-76; 34; 5; -9; -20; -24; -5; 24; -32; -3; -77; -76; -12; 10; 62; -9; -1; -70; 15; 39  k797
-66; 37; 4; -8; -23; -26; -10; 30; -33; -5; -59; -73; -69; -17; -9; 17; -39; -17; 9; -27  k559
-41; -1; -19; -13; -16; -62; 12; 21; -25; 14; -4; -52; -12; 40; 4; 9; -54; -18; 3; 64  k479
-38; 2; -20; -13; -15; -57; 3; 23; -33; 18; -2; -44; -23; -37; -30; -45; 54; 29; 8; -59  k520
-49; 21; -5; -12; -17; -45; 1; 26; -25; -1; -22; -63; 54; -2; 5; 52; 26; -12; 11; -52  k81
-38; 56; 20; -16; -26; -31; -13; 50; -4; -42; 7; -84; 22; 42; 40; 59; 1; -21; 50; -41  k727
-37; 49; 8; -21; -26; -10; -47; 45; -43; -4; -1; -40; 17; 24; 40; 24; -14; -44; 16; 29  k21
-52; 9; -13; -11; -16; -50; 6; 22; -31; 13; -31; -56; -31; -7; 39; 16; 32; 52; 0; -30  k217
-38; 2; -20; -13; -15; -57; 3; 23; -33; 18; 1; -44; -23; -37; -30; -45; 54; 29; 8; -59  k707
-64; 54; 15; -12; -26; -15; -20; 39; -27; -19; -55; -81; 7; 36; 55; 10; -28; -11; 17; -50  k18
-33; 56; 15; -21; -29; -7; -50; 50; -37; -16; 7; -46; 4; 71; -46; 43; -6; 7; -16; -60  k776
shift +1: 40	41
shift +1: 8	9
shift +1: -39; -17; 9	-38; -16; 10
shift -1: -12	-13
shift -1: -84	-85
shift -1: -19; -13; -16	-20; -14; -17

-22; 41; -5; -25 -> k849
-12; 49; -11; -25 -> k280
63; 52; 52; -54 -> k203
-19; -29; -16; 7 -> k747
22; 9; -6; 5 -> k162
-54; -58; -29; 11 -> k169
70; 47; 59; -50 -> k448
-5; 49; -10; 19 -> k351
-21; -48; -18; 5 -> k441
-13; -20; -63; 32 -> k401
35; -2; -6; 16 -> k123
22; 9; -15; 5 -> k803
shift -1: -13; -20	-14; -21
shift +1: -5	-4
shift -1: -19	-20
shift +1: -13	-12

80; 7; -22; -38; -28 : k164
-9; 27; -18; 22; 32 : k406
34; -7; -12; -43; -39 : k962
37; -21; 5; -27; -31 : k468
-25; -6; 10; 8; 3 : k124
22; -30; 17; -28; -38 : k456
-38; -18; 25; 3; -10 : k812
-21; 40; -18; 23; 34 : k631
4; -27; 14; -9; -17 : k464
4; -27; 14; -9; -52 : k297
80; 7; -22; -43; -28 : k52
shift +1: 34; -7; -12; -43	35; -6; -11; -42
shift -1: 22; -30; 17; -28	21; -31; 16; -29
shift -1: -43	-44
shift -1: 80; 7; -22	79; 6; -23
shift -1: -18	-19
shift -1: -27	-28

-3; 6; -1; -3; -3; -8; -33; 5; 24; 4 -> k921
-3; 6; -1; -3; -3; -8; -33; -1; 6; -12 -> k320
29; -36; -9; 13; 42; -55; -84; -30; 32; -29 -> k839
-3; 6; -1; -3; -3; -8; -33; -1; 5; 4 -> k914
shift +1: -3; -3; -8	-2; -2; -7
shift -1: -84; -30	-85; -31
shift -1: -3	-4
shift -1: -1	-2

-2; 18; 38; 6; -13; 12; 31; 1; 9; -13; 5; 14; 22; -1 : k174
-33; 34; -24; -47; -3; 13; 48; -10; -1; -6; -61; -34; 13; -23 : k893
3; 13; 22; 26; 26; -1; 2; 17; -26; 8; 9; -14; 8; 6 : k273
5; 25; 36; 29; 0; -8; 37; -11; -4; 5; -28; -2; -2; 20 : k355
shift -1: 8	7
shift -1: 18; 38; 6; -13	17; 37; 5; -14
shift -1: -4	-5
shift -1: 22; 26; 26	21; 25; 25

-3; 9; 1; 25; -34; 18; 24; -15; 25; -57; -13; 21; 16; 14; -60 -> k228
-3; 9; 1; 25; -34; -57; 24; -15; 25; -57; -13; 21; 16; 14; -23 -> k430
-3; 9; 1; 25; -34; 18; 24; -15; 25; -57; -13; 21; 16; 14; -23 -> k319
shift -1: -13	-14
shift -1: 21	20
shift -1: 25	24
shift -1: 9	8

35; -28; -15; 26; 44; 60; -13; 28; -12; 57 : k541
-79; 55; -61; -1; 13; 21; -30; 11; -41; 5 : k933
19; 81; 39; -1; 28; 41; -41; 35; 58; -17 : k635
30; -1; 4; 6; 12; 48; -9; -15; -28; 22 : k288
0; -1; 0; 0; 1; 0; -1; -1; 0; -2 : k609
30; -1; 3; 6; 13; 49; -10; -15; -29; 22 : k103
shift -1: 49; -10; -15	48; -11; -16
shift -1: -9; -15	-10; -16
shift -1: -15; 26; 44	-16; 25; 43
shift -1: 6; 13; 49	5; 12; 48
shift +1: 0; -1	1; 0
shift +1: -1	0
shift -1: 30; -1; 4	29; -2; 3

19; 10; 63; -36; -41; -7; 46; 2; 8; 29; 61; 0; 3; 3; 10; -39; -31; 4; -3; 6; 6; -26; -44; -33; -62; -12; 15; 5; 49; -44; -16; 6; -27; 9; -32; -43; 3; 40; 62; -3; 22; 3; 69; 63; 3; 65; -37; -31; -5; -3 = k75
15; -8; -43; 60; 72; -38; -12; -32; -37; -12; -20; 34; -8; -45; -13; 46; 76; -12; 13; -26; -34; -7; 69; 63; 65; -33; -18; -9; -27; 70; -50; -11; 72; 0; 42; 5; -11; -9; -21; 29; 28; -28; -25; -23; -31; -21; 11; 24; 2; -46 = k702
26; -32; 33; 26; 37; 3; 8; -9; -3; 25; 34; 21; -14; -10; -22; 34; 43; -34; -37; -5; -10; 11; 33; 41; 45; -7; 15; -23; 23; 35; -7; -28; 41; -20; 27; 21; -10; -4; 37; 9; 38; -5; 28; 35; -10; 29; 21; 25; -11; -8 = k97
shift -1: 49; -44	48; -45
shift +1: 29	30
shift -1: 3	2
shift -1: 21; -14	20; -15
shift -1: 19; 10	18; 9
shift -1: 25	24

-37; -82; 68; -82; -15  k989
-34; -56; 56; -56; -5  k352
-42; -69; 72; -69; -5  k959
-66; -10; 80; -10; 34  k508
-29; -82; 58; -82; -18  k548
shift -1: -66; -10; 80	-67; -11; 79
shift +1: -82	-81
shift -1: -37; -82; 68	-38; -83; 67

12; 17; 46; 50 -> k338
-37; -48; -71; 31 -> k519
-57; 61; 39; -10 -> k173
-59; -52; 27; -57 -> k945
53; -67; 62; 69 -> k577
shift +1: -48	-47
shift +1: -59; -52; 27	-58; -51; 28

-2; -6; 25; 8; -1; -19; 2; 2; 12; -56; -32; 20; -8; 58; 22; -5; 1; 9; 8; 0; -7; 45; -3; 1; -11; -16; 8; -11; -19; -6; 0; -3; 2; 13; 20; 42; 13; 2; 6; -15; 1; -2; 1; -4; 21; 13; 34; 10; 12; 23; -4; 8; 1; 7; 13 = k211
0; 11; 0; 14; -12; 0; 11; -4; 0; -1; 8; 10; 1; 36; 9; 0; 1; -6; 3; -17; -55; 28; 11; 2; -1; 3; 4; 11; 15; 6; 6; 8; 3; -12; 1; -11; 13; 4; -12; -5; 17; 6; -17; 14; 7; 6; -14; 0; 7; 7; 9; 2; 2; 0; 0 = k531
0; 11; 0; 14; -12; 0; 11; -4; 0; -1; 8; 10; 1; 36; 9; 0; 1; -6; 3; -17; -55; 28; 11; 2; -1; 3; 4; 11; 15; 6; 6; 8; 3; -12; 1; -11; 13; 4; -12; -5; 17; 6; 0; -19; 6; -5; 6; -10; 1; -20; 12; 7; -1; -5; 5 = k171
1; 4; -5; -7; -15; 5; 3; -9; -7; -8; 6; -2; -2; 19; 15; 63; -3; 14; -8; -8; -47; 41; -5; -6; 0; -2; 12; -1; -9; 2; 11; 2; -12; 5; 7; -1; -8; 1; 1; 2; 14; 6; -7; 4; -2; 12; 8; 11; 3; -5; -32; -20; 6; 1; 5 = k104
1; 0; -5; 14; -6; -34; 4; -4; -2; 9; -5; 17; 3; -8; 10; -21; 1; -3; -17; 2; 16; 36; -13; -4; -5; -6; 37; -27; 8; -6; -14; -1; -26; 18; 14; 8; 4; 10; 1; 5; 22; -4; 6; 3; -39; 2; 25; 13; 15; 1; 6; -51; 0; -3; -4 = k371
6; -11; -1; -7; -3; 10; -6; 2; -9; 8; 21; 16; -14; 36; -10; 13; -8; 7; -2; -20; -9; -57; -9; 8; -13; -19; 54; -10; -15; -4; 1; -6; -1; 9; 15; 20; 11; 1; 9; 13; 4; 0; -7; -2; -17; -14; 22; -9; 16; -11; -11; -12; -1; -3; -6 = k767
shift +1: 3	4
shift -1: -3	-4
shift +1: 8; -13; -19	9; -12; -18
shift +1: -4; 1; -6; -1	-3; 2; -5; 0
shift +1: 9; -5; 17	10; -4; 18
shift +1: -6; 3	-5; 4

13; 60; 7; 3; 2; 18 : k517
2; 49; 6; 20; 31; 23 : k287
12; -34; -1; 19; -6; 13 : k89
-2; 26; 17; 19; 48; 32 : k966
-46; -30; -15; 31; 30; -30 : k74
36; 8; 27; 20; 8; 47 : k925
9; 25; 27; 18; 44; 37 : k358
-53; -17; -50; -2; -13; -66 : k630
1; 22; -28; -26; -28; -17 : k728
shift +1: 6; 20; 31	7; 21; 32
shift +1: 27; 20; 8	28; 21; 9
shift +1: 60; 7; 3	61; 8; 4

63; -24; 7; -12 : k380
37; 32; 25; 1 : k822
43; 24; 19; 55 : k608
37; 32; 25; -64 : k928
1; 21; -2; 51 : k471
8; -27; -33; 15 : k515
-31; -3; 50; 1 : k209
-3; 29; -36; 50 : k359
6; -6; 26; 17 : k360
30; -22; 22; -8 : k641
shift -1: 24	23
shift -1: 37; 32; 25	36; 31; 24
shift -1: 43	42
shift +1: 22	23
shift -1: 43; 24; 19	42; 23; 18
shift +1: 7	8

-51; 9; -8; 13; 13 : k595
6; -29; -32; 22; 22 : k107
-62; -29; -13; 23; 23 : k46
-26; 7; -6; 50; 50 : k496
-72; 12; 4; 34; 34 : k807
shift -1: -62; -29; -13; 23	-63; -30; -14; 22
shift -1: -8; 13	-9; 12
shift +1: -26	-25
shift -1: -29	-30

21; -5; 22; 25 -> k306
10; -33; -84; 24 -> k62
25; 6; 14; 22 -> k115
55; -35; -58; 70 -> k4
shift -1: 55; -35	54; -36
shift +1: -5	-4
shift -1: 10	9
shift +1: -5; 22	-4; 23

15; 63; 19; -17; 0; 6; 27; 4; 20; 31; -22; -41; -7; 2; -23; -31; 38; 9; -8; -16; 8; -48; 26; 67; -25; -10; 20; -20; 48; -20; 17; -16; 1; 9; 20; -38; -46; -16; -43; -29; -28 : k906
-7; 56; 25; -23; -46; -6; 15; -35; -33; -29; 1; 37; -25; -45; 11; -3; -48; -33; -1; -18; -18; 31; 22; 21; -1; 19; -2; 10; 2; -27; 19; 27; 3; -32; 26; -1; 71; 19; 57; -38; -18 : k830
4; -51; -31; 15; 24; 1; -8; 28; 15; 12; 4; -6; 20; 24; 5; 9; 10; 17; 4; 12; 8; -1; -28; -26; 7; -15; 5; -5; -13; 19; -18; -12; -2; 17; -21; 13; -32; -15; -14; 37; 18 : k826
shift +1: 20	21
shift +1: 67; -25; -10	68; -24; -9
shift +1: -26; 7	-25; 8
shift +1: -45; 11	-44; 12
shift -1: 19	18
shift +1: -31; 15; 24	-30; 16; 25

